Here is a tiny trained network, its code and every weight. The questions are about switching its units off for an input and a class, where a switched-off unit gives its printed mean instead of its output.

import numpy as np


def w(rows, s, z=0):
    codes = np.array(rows[::2]) - 128.0
    scale = np.full(codes.shape[1], s)
    scale[-1] = z or s
    return codes * scale


def norm(h):
    return h / np.sqrt((h * h).mean(-1, keepdims=True) + 1e-5)


def f(y):
    return np.maximum(y, 0)


def log_softmax(a):
    a = a - a.max(-1, keepdims=True)
    return a - np.log(np.exp(a).sum(-1, keepdims=True))


def net(x, mask):
    res = np.array(x, float).reshape(1, 5) / 4 @ E
    u = 0
    for l in range(2):
        y = f(norm(res) @ A[l][:, :-1].T + A[l][:, -1])
        res = res + np.where(mask[u : u + 14], y, B[l][:, -1]) @ B[l][:, :-1]
        u += 14
    return log_softmax(norm(res)[-1] @ U[:, :-1].T + U[:, -1])


A, B = {}, {}
E = w([
[30,138,110,220],'x0',
[126,131,132,129],'x1',
[78,67,131,21],'x2',
[127,128,128,127],'x3',
[83,198,8,91],'x4',
],0.0011)
A[0] = w([
[107,77,199,204,68],'L0N0',
[254,143,138,88,81],'L0N1',
[34,105,116,14,130],'L0N2',
[135,73,163,50,12],'L0N3',
[132,153,94,120,121],'L0N4',
[221,233,69,207,135],'L0N5',
[97,138,123,99,76],'L0N6',
[210,153,82,218,253],'L0N7',
[178,246,19,120,72],'L0N8',
[185,93,223,194,119],'L0N9',
[123,16,179,138,148],'L0N10',
[214,158,136,69,246],'L0N11',
[99,120,57,86,70],'L0N12',
[64,93,201,194,147],'L0N13',
],0.0034,0.0016)
B[0] = w([
[166,90,93,204,190],'L0N0',
[59,204,88,119,208],'L0N1',
[226,141,119,192,230],'L0N2',
[163,93,185,155,173],'L0N3',
[113,91,125,101,157],'L0N4',
[75,48,183,117,237],'L0N5',
[157,127,109,143,141],'L0N6',
[116,202,173,160,253],'L0N7',
[54,58,158,85,222],'L0N8',
[170,219,90,105,228],'L0N9',
[90,91,188,118,212],'L0N10',
[117,95,153,3,254],'L0N11',
[165,135,114,144,174],'L0N12',
[152,80,131,143,209],'L0N13',
],0.004,0.0024)
A[1] = w([
[91,141,174,149,184],'L1N0',
[113,170,196,147,125],'L1N1',
[42,160,128,139,68],'L1N2',
[89,75,95,88,149],'L1N3',
[148,154,207,140,165],'L1N4',
[166,103,50,108,91],'L1N5',
[188,141,125,141,172],'L1N6',
[156,108,155,192,7],'L1N7',
[140,96,2,216,117],'L1N8',
[63,127,153,128,29],'L1N9',
[140,213,137,105,21],'L1N10',
[128,150,66,162,48],'L1N11',
[195,143,160,138,98],'L1N12',
[176,171,117,16,30],'L1N13',
],0.0046,0.0015)
B[1] = w([
[144,112,35,154,226],'L1N0',
[168,152,80,75,210],'L1N1',
[161,114,83,142,187],'L1N2',
[135,169,150,154,209],'L1N3',
[145,181,148,97,243],'L1N4',
[197,128,73,128,171],'L1N5',
[35,136,46,99,198],'L1N6',
[107,107,184,197,186],'L1N7',
[139,186,177,47,220],'L1N8',
[120,125,77,147,171],'L1N9',
[139,165,93,83,153],'L1N10',
[130,198,153,107,146],'L1N11',
[81,143,115,108,197],'L1N12',
[128,86,100,255,253],'L1N13',
],0.004,0.0021)
U = w([
[163,242,120,40,253],'0',
[5,70,144,20,86],'1',
[211,60,248,29,64],'2',
[233,45,30,109,92],'3',
[147,194,162,255,90],'4',
[23,112,33,199,74],'5',
[138,39,229,209,102],'6',
],0.0097,0.0024)

Each question gives the input, the list of numbers given to net, and the class t.
The units are the neurons (one row each of A and B). Each row of codes is followed by its name. A weight is (code - 128) times the scale printed after its matrix; where a second scale follows, it is the last column's (A, B and U).
mask holds one flag per neuron, layer by layer. A switched-off neuron (its flag False) gives its mean, the last column of its row in B, instead of its output. The means were averaged over made-up inputs and are rounded, as every weight is.
A unit's drop is (log p(t) with every unit on - log p(t) with that unit switched off) / (log p(t) with every unit on - log p(t) with every unit switched off).
The circuit of an input: a set's keep is (log p(t) with only the set's units on - log p(t) with every unit switched off) / (log p(t) with every unit on - log p(t) with every unit switched off). Starting from the 12 units with the biggest drops (on a tie, the unit counted first), units are removed one at a time, each time the one whose removal leaves the highest keep (on an exact tie, the one counted first), for as long as the keep stays at least 0.8.
units of the circuit, in order: the units of the circuit, biggest drop first
unit that matters most: the unit with the biggest drop
k most important neurons of layer l: the k neurons of layer l with the biggest drops, biggest first
drop when u is switched off: that unit's drop, to one decimal
input [8,-2,8,-8,0], class 6: units of the circuit, in order	(L0N9, L0N2, L0N1)
input [-8,0,6,4,4], class 3: units of the circuit, in order	(L1N13)
input [-3,-7,1,5,3], class 3: units of the circuit, in order	(L1N13, L0N11)
input [8,8,1,-2,7], class 0: units of the circuit, in order	(L1N8, L0N10, L1N13)
input [-8,-8,-6,4,2], class 1: units of the circuit, in order	(L0N5, L0N8, L0N1)
input [3,8,8,-3,-2], class 6: 2 most important neurons of layer 0	(L0N11, L0N2)
input [0,1,4,6,4], class 3: 2 most important neurons of layer 1	(L1N5, L1N4)
input [-6,-3,-8,5,3], class 1: 2 most important neurons of layer 0	(L0N5, L0N8)
input [7,8,2,0,-3], class 6: 2 most important neurons of layer 0	(L0N13, L0N7)
input [3,-3,-1,8,-8], class 4: 2 most important neurons of layer 0	(L0N9, L0N5)
input [-1,-4,7,-2,-1], class 2: 3 most important neurons of layer 0	(L0N3, L0N10, L0N9)
input [0,6,4,3,0], class 2: 2 most important neurons of layer 0	(L0N1, L0N3)
input [0,-3,3,-4,3], class 3: 2 most important neurons of layer 1	(L1N5, L1N4)
input [-5,2,-1,7,8], class 1: units of the circuit, in order	(L0N8)
input [1,-6,-8,0,3], class 5: 2 most important neurons of layer 0	(L0N5, L0N11)
input [2,-1,0,-1,-4], class 4: 4 most important neurons of layer 0	(L0N0, L0N9, L0N10, L0N5)
input [0,2,-5,1,2], class 1: 2 most important neurons of layer 0	(L0N5, L0N8)
input [-1,-6,-8,-6,-7], class 0: 2 most important neurons of layer 0	(L0N9, L0N2)
input [7,-3,2,7,2], class 0: drop when L1N8 is switched off	0.9
input [8,-8,5,4,5], class 0: drop when L1N8 is switched off	0.3
input [-1,-7,-4,-6,-7], class 0: unit that matters most	L0N9
input [8,1,8,-6,-1], class 6: drop when L0N2 is switched off	0.2
input [-2,4,-7,-4,-5], class 0: drop when L0N9 is switched off	0.2
